Below is a small trained network, with its code and all its weights. Each question gives an input and a class and asks what happens when units are switched off, that is, made to give their printed mean instead of their output.

import numpy as np


def w(rows, s, z=0):
    codes = np.array(rows[::2]) - 128.0
    scale = np.full(codes.shape[1], s)
    scale[-1] = z or s
    return codes * scale


def norm(h):
    return h / np.sqrt((h * h).mean(-1, keepdims=True) + 1e-5)


def f(y):
    return y / 2 * (1 + np.tanh(0.7978845608 * (y + 0.044715 * y**3)))


def log_softmax(a):
    a = a - a.max(-1, keepdims=True)
    return a - np.log(np.exp(a).sum(-1, keepdims=True))


def net(x, mask):
    res = np.array(x, float).reshape(1, 6) / 4 @ E
    u = 0
    for l in range(2):
        y = f(norm(res) @ A[l][:, :-1].T + A[l][:, -1])
        res = res + np.where(mask[u : u + 12], y, B[l][:, -1]) @ B[l][:, :-1]
        u += 12
    return log_softmax(norm(res)[-1] @ U[:, :-1].T + U[:, -1])


A, B = {}, {}
E = w([
[204,37,184,121,97,101],'x0',
[162,101,72,121,243,218],'x1',
[67,75,44,90,97,146],'x2',
[151,139,189,99,76,111],'x3',
[140,156,246,118,35,216],'x4',
[248,154,143,154,1,136],'x5',
],0.00077)
A[0] = w([
[127,113,218,113,54,123,124],'0.n0',
[84,167,165,90,173,155,132],'0.n1',
[105,88,5,154,226,181,8],'0.n2',
[207,164,153,115,47,241,111],'0.n3',
[166,101,95,101,115,72,84],'0.n4',
[129,115,94,87,94,103,110],'0.n5',
[230,65,56,101,93,62,95],'0.n6',
[112,205,175,183,23,94,70],'0.n7',
[130,79,76,127,170,183,46],'0.n8',
[188,130,167,173,100,155,130],'0.n9',
[190,162,40,180,185,139,7],'0.n10',
[88,195,77,160,193,126,165],'0.n11',
],0.003,0.0012)
B[0] = w([
[146,68,20,80,123,161,213],'0.n0',
[169,223,167,143,89,130,159],'0.n1',
[149,67,39,5,171,76,226],'0.n2',
[179,103,74,198,252,203,247],'0.n3',
[145,159,124,152,136,102,131],'0.n4',
[123,122,150,164,121,142,131],'0.n5',
[90,253,169,184,128,40,197],'0.n6',
[43,131,2,123,130,137,208],'0.n7',
[86,195,74,66,148,87,124],'0.n8',
[147,113,116,145,208,143,177],'0.n9',
[57,41,160,86,102,108,138],'0.n10',
[190,89,152,102,71,120,209],'0.n11',
],0.0021,0.0011)
A[1] = w([
[81,101,52,27,184,116,59],'1.n0',
[135,45,181,169,169,105,254],'1.n1',
[144,160,222,209,73,155,134],'1.n2',
[214,120,197,163,183,128,161],'1.n3',
[119,175,127,187,107,26,38],'1.n4',
[83,186,165,54,104,184,126],'1.n5',
[207,20,51,139,102,69,89],'1.n6',
[99,219,154,108,125,48,227],'1.n7',
[171,121,245,109,239,106,129],'1.n8',
[111,104,90,102,172,152,139],'1.n9',
[71,82,114,44,203,59,142],'1.n10',
[98,50,102,108,206,254,149],'1.n11',
],0.0032,0.00086)
B[1] = w([
[169,130,95,57,229,96,227],'1.n0',
[174,142,129,97,34,189,175],'1.n1',
[183,128,71,61,251,103,154],'1.n2',
[92,86,88,144,93,232,181],'1.n3',
[185,221,210,195,117,47,162],'1.n4',
[81,56,122,223,224,94,136],'1.n5',
[104,156,246,87,204,147,201],'1.n6',
[177,68,234,164,144,152,196],'1.n7',
[124,170,33,240,124,184,183],'1.n8',
[179,159,140,115,130,67,168],'1.n9',
[197,188,83,93,160,156,255],'1.n10',
[198,175,172,148,79,72,245],'1.n11',
],0.0024,0.0015)
U = w([
[54,102,164,162,216,144,62],'0',
[111,128,143,103,119,116,2],'1',
[154,170,252,202,104,9,176],'2',
[13,71,135,106,100,79,113],'3',
[51,153,32,171,37,104,92],'4',
[211,141,73,211,128,246,194],'5',
[185,146,71,1,252,64,180],'6',
[145,48,192,61,24,164,77],'7',
],0.008,0.0053)

Each question gives the input, the list of numbers given to net, and the class t.
The units are the neurons (one row each of A and B). Each row of codes is followed by its name. A weight is (code - 128) times the scale printed after its matrix; where a second scale follows, it is the last column's (A, B and U).
mask holds one flag per neuron, layer by layer. A switched-off neuron (its flag False) gives its mean, the last column of its row in B, instead of its output. The means were averaged over made-up inputs and are rounded, as every weight is.
A unit's drop is (log p(t) with every unit on - log p(t) with that unit switched off) / (log p(t) with every unit on - log p(t) with every unit switched off).
The circuit of an input: a set's keep is (log p(t) with only the set's units on - log p(t) with every unit switched off) / (log p(t) with every unit on - log p(t) with every unit switched off). Starting from the 12 units with the biggest drops (on a tie, the unit counted first), units are removed one at a time, each time the one whose removal leaves the highest keep (on an exact tie, the one counted first), for as long as the keep stays at least 0.8.
circuit, biggest first: the units of the circuit, biggest drop first
unit that matters most: the unit with the biggest drop
k most important neurons: the k neurons with the biggest drops, biggest first
k most important neurons of layer l: the k neurons of layer l with the biggest drops, biggest first
drop of u: that unit's drop, to one decimal
input [-6,-7,-2,4,4,-6], class 3: 4 most important neurons -> (0.n6; 0.n7; 1.n11; 0.n0)
input [-8,-1,6,-6,3,-1], class 6: 2 most important neurons -> (0.n2; 1.n0)
input [7,-7,8,-3,-2,3], class 2: unit that matters most -> 0.n6
input [7,0,5,-8,-3,3], class 2: circuit, biggest first -> (0.n6; 1.n4)
input [3,8,0,8,-3,1], class 5: 2 most important neurons -> (0.n7; 1.n8)
input [-2,-7,4,8,7,-2], class 4: circuit, biggest first -> (0.n7; 1.n6)
input [7,-2,-5,-3,-3,-1], class 5: 2 most important neurons -> (1.n8; 1.n3)
input [-7,-3,1,5,-3,-2], class 2: 2 most important neurons of layer 1 -> (1.n7; 1.n4)
input [-6,3,6,-8,8,1], class 6: 2 most important neurons of layer 1 -> (1.n8; 1.n3)
input [-6,-6,3,7,0,8], class 4: 2 most important neurons of layer 0 -> (0.n7; 0.n0)
input [3,-5,0,6,6,-7], class 3: 2 most important neurons of layer 1 -> (1.n5; 1.n7)
input [5,-1,3,2,-1,-3], class 2: 2 most important neurons of layer 0 -> (0.n3; 0.n6)
input [-4,-7,1,3,5,5], class 4: 2 most important neurons -> (0.n7; 1.n10)
input [-1,1,2,-6,-1,5], class 6: most important neuron -> (0.n2)
input [1,8,3,-8,1,8], class 6: 4 most important neurons of layer 0 -> (0.n2; 0.n8; 0.n10; 0.n1)
input [-5,-6,6,8,4,8], class 4: 2 most important neurons of layer 0 -> (0.n7; 0.n11)
input [-7,-7,-2,-5,1,4], class 4: 2 most important neurons -> (0.n7; 0.n6)
input [6,0,1,-7,7,-8], class 5: 3 most important neurons of layer 0 -> (0.n7; 0.n1; 0.n10)
input [3,-7,-8,3,8,2], class 5: drop of 1.n5 -> 0.0
input [-4,-4,-4,3,8,8], class 5: drop of 0.n3 -> 0.1
input [8,0,-6,4,0,-4], class 5: circuit, biggest first -> (1.n8)
input [0,-6,-6,6,-7,-8], class 2: drop of 0.n3 -> 0.2
